Below is a small trained network, with its code and all its weights. Each question gives an input and a class and asks what happens when units are switched off, that is, made to give their printed mean instead of their output.

import numpy as np


def w(rows, s, z=0):
    codes = np.array(rows[::2]) - 128.0
    scale = np.full(codes.shape[1], s)
    scale[-1] = z or s
    return codes * scale


def f(y):
    return np.maximum(y, 0)


def log_softmax(a):
    a = a - a.max(-1, keepdims=True)
    return a - np.log(np.exp(a).sum(-1, keepdims=True))


def net(x, mask):
    res = np.array(x, float).reshape(1, 7) / 4 @ E
    y = f(res @ A[0][:, :-1].T + A[0][:, -1])
    res = res + np.where(mask, y, B[0][:, -1]) @ B[0][:, :-1]
    return log_softmax(res[-1] @ U[:, :-1].T + U[:, -1])


A, B = {}, {}
E = w([
[83,206,134,244,174],'x0',
[235,85,116,179,243],'x1',
[79,180,81,67,210],'x2',
[149,189,255,83,149],'x3',
[128,128,128,129,129],'x4',
[128,128,129,128,129],'x5',
[133,136,124,127,125],'x6',
],0.0084)
A[0] = w([
[138,162,251,96,163,56],'N0',
[152,162,214,118,149,139],'N1',
[219,96,115,160,236,82],'N2',
[161,90,134,88,124,54],'N3',
[106,140,145,150,56,110],'N4',
[146,63,104,41,109,60],'N5',
[151,103,163,180,95,26],'N6',
[70,156,144,206,166,40],'N7',
[147,117,117,163,93,49],'N8',
[196,127,128,161,172,130],'N9',
[97,177,132,226,156,107],'N10',
[104,87,19,174,115,61],'N11',
[192,90,177,211,51,86],'N12',
[121,164,122,187,124,12],'N13',
[35,177,116,100,73,100],'N14',
[181,78,113,59,143,93],'N15',
[118,159,99,103,164,168],'N16',
[123,135,113,110,156,30],'N17',
[104,81,40,161,115,29],'N18',
[122,151,165,135,144,106],'N19',
[146,132,109,136,153,77],'N20',
[109,111,145,147,177,6],'N21',
[120,143,131,165,138,49],'N22',
[68,167,63,53,241,93],'N23',
],0.013,0.0023)
B[0] = w([
[198,145,37,133,143,236],'N0',
[176,133,60,120,148,214],'N1',
[22,155,71,128,95,245],'N2',
[135,157,170,135,115,169],'N3',
[60,122,106,130,146,183],'N4',
[152,196,202,146,108,202],'N5',
[127,75,154,118,144,172],'N6',
[155,171,196,109,90,191],'N7',
[134,99,129,126,150,155],'N8',
[64,134,93,130,116,199],'N9',
[161,171,211,132,85,208],'N10',
[201,148,50,121,156,210],'N11',
[111,31,171,123,176,225],'N12',
[149,153,170,127,117,162],'N13',
[30,146,78,140,104,217],'N14',
[138,172,194,130,88,196],'N15',
[128,89,145,120,143,166],'N16',
[121,109,139,131,145,141],'N17',
[188,151,66,115,143,195],'N18',
[152,129,117,123,135,165],'N19',
[112,131,124,132,126,149],'N20',
[120,141,141,119,125,148],'N21',
[135,146,153,117,123,150],'N22',
[131,5,176,139,166,218],'N23',
],0.025,0.012)
U = w([
[21,131,104,156,64,128],'0',
[224,129,74,139,133,18],'1',
[158,164,241,150,50,101],'2',
[124,2,189,151,152,250],'3',
],0.0088,0.0017)

Each question gives the input, the list of numbers given to net, and the class t.
The units are the neurons (one row each of A and B). Each row of codes is followed by its name. A weight is (code - 128) times the scale printed after its matrix; where a second scale follows, it is the last column's (A, B and U).
mask holds one flag per neuron, in row order. A switched-off neuron (its flag False) gives its mean, the last column of its row in B, instead of its output. The means were averaged over made-up inputs and are rounded, as every weight is.
A unit's drop is (log p(t) with every unit on - log p(t) with that unit switched off) / (log p(t) with every unit on - log p(t) with every unit switched off).
most important unit: the unit with the biggest drop
top k neurons: the k neurons with the biggest drops, biggest first
drop when u is switched off: that unit's drop, to one decimal
input [-8,-1,-7,-3,0,-4,6], class 2: most important unit : N5
input [-5,-2,-8,7,-7,0,4], class 3: top 4 neurons : (N12, N11, N18, N6)
input [8,8,-7,-1,-3,-4,7], class 0: top 3 neurons : (N2, N9, N5)
input [0,-3,-3,5,-4,-3,-1], class 1: top 2 neurons : (N2, N0)
input [1,5,7,-3,5,1,-6], class 3: top 2 neurons : (N23, N14)
input [4,-3,-5,2,3,4,8], class 3: top 3 neurons : (N12, N2, N5)
input [-7,4,-7,-5,3,-4,4], class 2: top 4 neurons : (N5, N15, N23, N3)
input [-4,4,3,0,-3,1,7], class 0: top 3 neurons : (N2, N10, N7)
input [-4,-3,-8,7,-6,0,6], class 3: top 3 neurons : (N12, N11, N18)
input [6,-7,-8,8,1,-3,6], class 1: top 3 neurons : (N0, N1, N2)
input [4,-6,7,-7,4,3,5], class 1: top 2 neurons : (N11, N18)
input [-5,0,-4,6,-6,5,8], class 1: top 2 neurons : (N0, N1)
input [-5,-2,8,8,3,-1,2], class 1: drop when N6 is switched off : 0.1
input [-8,6,4,-5,-4,8,-4], class 2: drop when N5 is switched off : 0.6
input [-8,4,-1,5,-5,4,1], class 2: most important unit : N15
input [2,5,-7,0,-5,-1,-3], class 3: drop when N12 is switched off : 3.9
